Below are the code and all the weights of a small trained network. Each question names an input and a class and asks about switching units off, where a switched-off unit gives its printed mean instead of its output.

import numpy as np


def w(rows, s, z=0):
    codes = np.array(rows[::2]) - 128.0
    scale = np.full(codes.shape[1], s)
    scale[-1] = z or s
    return codes * scale


def f(y):
    return y / 2 * (1 + np.tanh(0.7978845608 * (y + 0.044715 * y**3)))


def log_softmax(a):
    a = a - a.max(-1, keepdims=True)
    return a - np.log(np.exp(a).sum(-1, keepdims=True))


def net(x, mask):
    res = np.array(x, float).reshape(1, 4) / 4 @ E
    y = f(res @ A[0][:, :-1].T + A[0][:, -1])
    res = res + np.where(mask, y, B[0][:, -1]) @ B[0][:, :-1]
    return log_softmax(res[-1] @ U[:, :-1].T + U[:, -1])


A, B = {}, {}
E = w([
[229,13,132,151,97,167,59,120,106],'x0',
[42,111,87,248,127,248,162,187,239],'x1',
[144,75,99,145,218,84,183,1,206],'x2',
[50,116,74,163,22,37,45,80,122],'x3',
],0.01)
A[0] = w([
[121,105,80,176,208,92,205,56,212,26],'N1',
[191,60,101,193,108,232,83,119,121,123],'N2',
[205,42,146,156,127,128,105,152,69,152],'N3',
[28,137,43,204,36,105,53,105,146,93],'N4',
[142,121,147,105,191,198,158,194,166,82],'N5',
[109,98,142,155,115,207,194,149,168,16],'N6',
[184,59,89,151,121,125,107,156,184,85],'N7',
[100,97,70,173,107,166,119,159,154,50],'N8',
[40,229,134,132,148,128,208,159,198,155],'N9',
[72,207,136,61,129,86,204,122,87,112],'N10',
[102,199,162,129,101,151,67,233,129,99],'N11',
[147,154,223,148,198,244,197,174,116,126],'N12',
[69,136,146,181,134,209,94,147,208,42],'N13',
[72,71,136,167,130,212,161,148,216,21],'N14',
[184,143,152,52,152,113,152,135,114,58],'N15',
[96,145,166,108,61,204,143,215,121,92],'N16',
[125,146,164,117,34,136,153,208,75,3],'N17',
],0.012,0.0039)
B[0] = w([
[89,37,204,121,145,194,175,86,195,220],'N1',
[46,187,57,93,88,181,182,165,124,212],'N2',
[74,164,74,78,90,201,129,181,96,189],'N3',
[159,120,115,194,252,41,76,194,152,251],'N4',
[164,107,92,156,193,57,103,161,177,205],'N5',
[173,130,148,126,98,110,77,89,72,195],'N6',
[76,140,93,46,152,157,202,149,184,173],'N7',
[185,144,153,146,93,115,120,106,71,189],'N8',
[79,189,84,164,51,174,169,166,120,242],'N9',
[106,205,75,121,57,164,97,142,107,220],'N10',
[112,71,162,67,135,176,176,105,192,213],'N11',
[127,124,77,160,228,56,93,173,157,246],'N12',
[196,150,112,150,88,150,95,86,49,218],'N13',
[167,151,150,137,90,115,79,84,51,227],'N14',
[186,119,144,104,124,85,73,126,99,185],'N15',
[106,73,173,108,122,124,178,85,189,213],'N16',
[134,91,200,107,108,130,184,79,171,191],'N17',
],0.013,0.019)
U = w([
[9,238,42,190,58,224,191,243,139,70],'0',
[123,104,98,164,247,25,60,230,192,2],'1',
[91,19,213,130,143,192,221,26,223,140],'2',
[205,146,128,80,56,67,66,53,16,114],'3',
],0.013,0.0014)

Each question gives the input, the list of numbers given to net, and the class t.
The units are the neurons (one row each of A and B). Each row of codes is followed by its name. A weight is (code - 128) times the scale printed after its matrix; where a second scale follows, it is the last column's (A, B and U).
mask holds one flag per neuron, in row order. A switched-off neuron (its flag False) gives its mean, the last column of its row in B, instead of its output. The means were averaged over made-up inputs and are rounded, as every weight is.
A unit's drop is (log p(t) with every unit on - log p(t) with that unit switched off) / (log p(t) with every unit on - log p(t) with every unit switched off).
The circuit of an input: a set's keep is (log p(t) with only the set's units on - log p(t) with every unit switched off) / (log p(t) with every unit on - log p(t) with every unit switched off). Starting from the 12 units with the biggest drops (on a tie, the unit counted first), units are removed one at a time, each time the one whose removal leaves the highest keep (on an exact tie, the one counted first), for as long as the keep stays at least 0.8.
circuit, biggest first: the units of the circuit, biggest drop first
unit that matters most: the unit with the biggest drop
top k neurons: the k neurons with the biggest drops, biggest first
drop of u: that unit's drop, to one decimal
input [-4,8,-3,5], class 3: unit that matters most	N13
input [8,3,5,8], class 0: top 4 neurons	N2; N12; N3; N7
input [8,-3,-2,8], class 0: top 3 neurons	N3; N2; N12
input [-6,-4,7,3], class 2: top 3 neurons	N1; N2; N3
input [-8,-1,8,6], class 0: top 4 neurons	N9; N10; N16; N11
input [7,-5,8,-8], class 1: top 2 neurons	N9; N15
input [-1,-2,4,3], class 2: top 2 neurons	N12; N4
input [7,8,-2,-6], class 3: top 3 neurons	N14; N6; N13
input [-7,2,1,-8], class 1: top 3 neurons	N12; N5; N2
input [5,2,-8,7], class 2: top 4 neurons	N17; N11; N12; N16
input [7,8,2,-4], class 3: top 4 neurons	N14; N6; N13; N9
input [8,-2,8,-1], class 0: top 3 neurons	N3; N2; N16
input [1,6,5,4], class 3: top 2 neurons	N14; N13
input [-6,2,-8,-7], class 2: circuit, biggest first	N16
input [6,-6,-6,7], class 1: top 4 neurons	N4; N9; N10; N1
input [4,5,-1,-4], class 3: drop of N6	0.7
input [-5,2,-6,7], class 1: drop of N4	3.4
input [-4,4,2,-8], class 1: drop of N12	1.7
